Here is a tiny trained network, its code and every weight. The questions are about switching its units off for an input and a class, where a switched-off unit gives its printed mean instead of its output.

import numpy as np


def w(rows, s, z=0):
    codes = np.array(rows[::2]) - 128.0
    scale = np.full(codes.shape[1], s)
    scale[-1] = z or s
    return codes * scale


def norm(h):
    return h / np.sqrt((h * h).mean(-1, keepdims=True) + 1e-5)


def f(y):
    return np.maximum(y, 0)


def log_softmax(a):
    a = a - a.max(-1, keepdims=True)
    return a - np.log(np.exp(a).sum(-1, keepdims=True))


def net(x, mask):
    res = np.array(x, float).reshape(1, 3) / 4 @ E
    u = 0
    for l in range(3):
        y = f(norm(res) @ A[l][:, :-1].T + A[l][:, -1])
        res = res + np.where(mask[u : u + 3], y, B[l][:, -1]) @ B[l][:, :-1]
        u += 3
    return log_softmax(norm(res)[-1] @ U[:, :-1].T + U[:, -1])


A, B = {}, {}
E = w([
[136,185,219,90,211],'x0',
[89,165,95,61,149],'x1',
[113,1,25,140,195],'x2',
],0.0097)
A[0] = w([
[92,2,149,174,159,191],'0.n0',
[225,131,88,97,74,76],'0.n1',
[66,170,87,139,147,7],'0.n2',
],0.0094,0.0015)
B[0] = w([
[1,216,185,46,143,255],'0.n0',
[98,59,106,96,124,165],'0.n1',
[157,145,115,147,207,153],'0.n2',
],0.0085,0.0061)
A[1] = w([
[138,170,198,93,249,109],'1.n0',
[124,111,56,105,55,2],'1.n1',
[33,81,101,132,255,55],'1.n2',
],0.0087,0.00073)
B[1] = w([
[7,49,227,36,78,239],'1.n0',
[254,71,196,93,177,175],'1.n1',
[110,194,100,64,131,254],'1.n2',
],0.0095,0.0082)
A[2] = w([
[82,137,252,224,77,205],'2.n0',
[106,89,24,50,102,191],'2.n1',
[109,196,87,2,124,255],'2.n2',
],0.0092,0.00095)
B[2] = w([
[130,129,2,140,166,192],'2.n0',
[109,105,226,14,77,202],'2.n1',
[112,65,26,100,139,251],'2.n2',
],0.0097,0.011)
U = w([
[139,8,199,62,21,230],'0',
[70,189,2,40,34,75],'1',
[80,69,13,109,174,237],'2',
[155,60,107,133,212,5],'3',
],0.0062,0.0022)

Each question gives the input, the list of numbers given to net, and the class t.
The units are the neurons (one row each of A and B). Each row of codes is followed by its name. A weight is (code - 128) times the scale printed after its matrix; where a second scale follows, it is the last column's (A, B and U).
mask holds one flag per neuron, layer by layer. A switched-off neuron (its flag False) gives its mean, the last column of its row in B, instead of its output. The means were averaged over made-up inputs and are rounded, as every weight is.
A unit's drop is (log p(t) with every unit on - log p(t) with that unit switched off) / (log p(t) with every unit on - log p(t) with every unit switched off).
The circuit of an input: a set's keep is (log p(t) with only the set's units on - log p(t) with every unit switched off) / (log p(t) with every unit on - log p(t) with every unit switched off). Starting from all 9 units, units are removed one at a time, each time the one whose removal leaves the highest keep (on an exact tie, the one counted first), for as long as the keep stays at least 0.8.
circuit, biggest first: the units of the circuit, biggest drop first
k most important neurons: the k neurons with the biggest drops, biggest first
top k neurons in layer l: the k neurons of layer l with the biggest drops, biggest first
drop when u is switched off: that unit's drop, to one decimal
input [-6,1,-4], class 0: most important neuron -> [0.n0]
input [-3,1,-2], class 3: circuit, biggest first -> [1.n1, 0.n0, 1.n0]
input [-8,8,1], class 0: circuit, biggest first -> [2.n1, 1.n1]
input [1,-4,-2], class 2: 2 most important neurons -> [2.n0, 0.n0]
input [-6,-1,0], class 0: top 2 neurons in layer 1 -> [1.n2, 1.n1]
input [3,-7,-3], class 2: circuit, biggest first -> [2.n0, 2.n1, 1.n2]
input [2,-5,-3], class 2: 2 most important neurons -> [2.n0, 2.n1]
input [-7,2,1], class 0: 3 most important neurons -> [2.n1, 1.n1, 2.n0]
input [-3,-7,-2], class 2: circuit, biggest first -> [2.n0, 2.n1]
input [-8,4,-2], class 0: top 2 neurons in layer 2 -> [2.n2, 2.n0]
input [-3,-2,-2], class 3: top 2 neurons in layer 1 -> [1.n1, 1.n0]
input [-2,-8,-2], class 2: 2 most important neurons -> [2.n0, 1.n2]
input [-8,7,1], class 0: drop when 2.n1 is switched off -> 0.6
input [-8,1,0], class 0: drop when 1.n0 is switched off -> 0.0
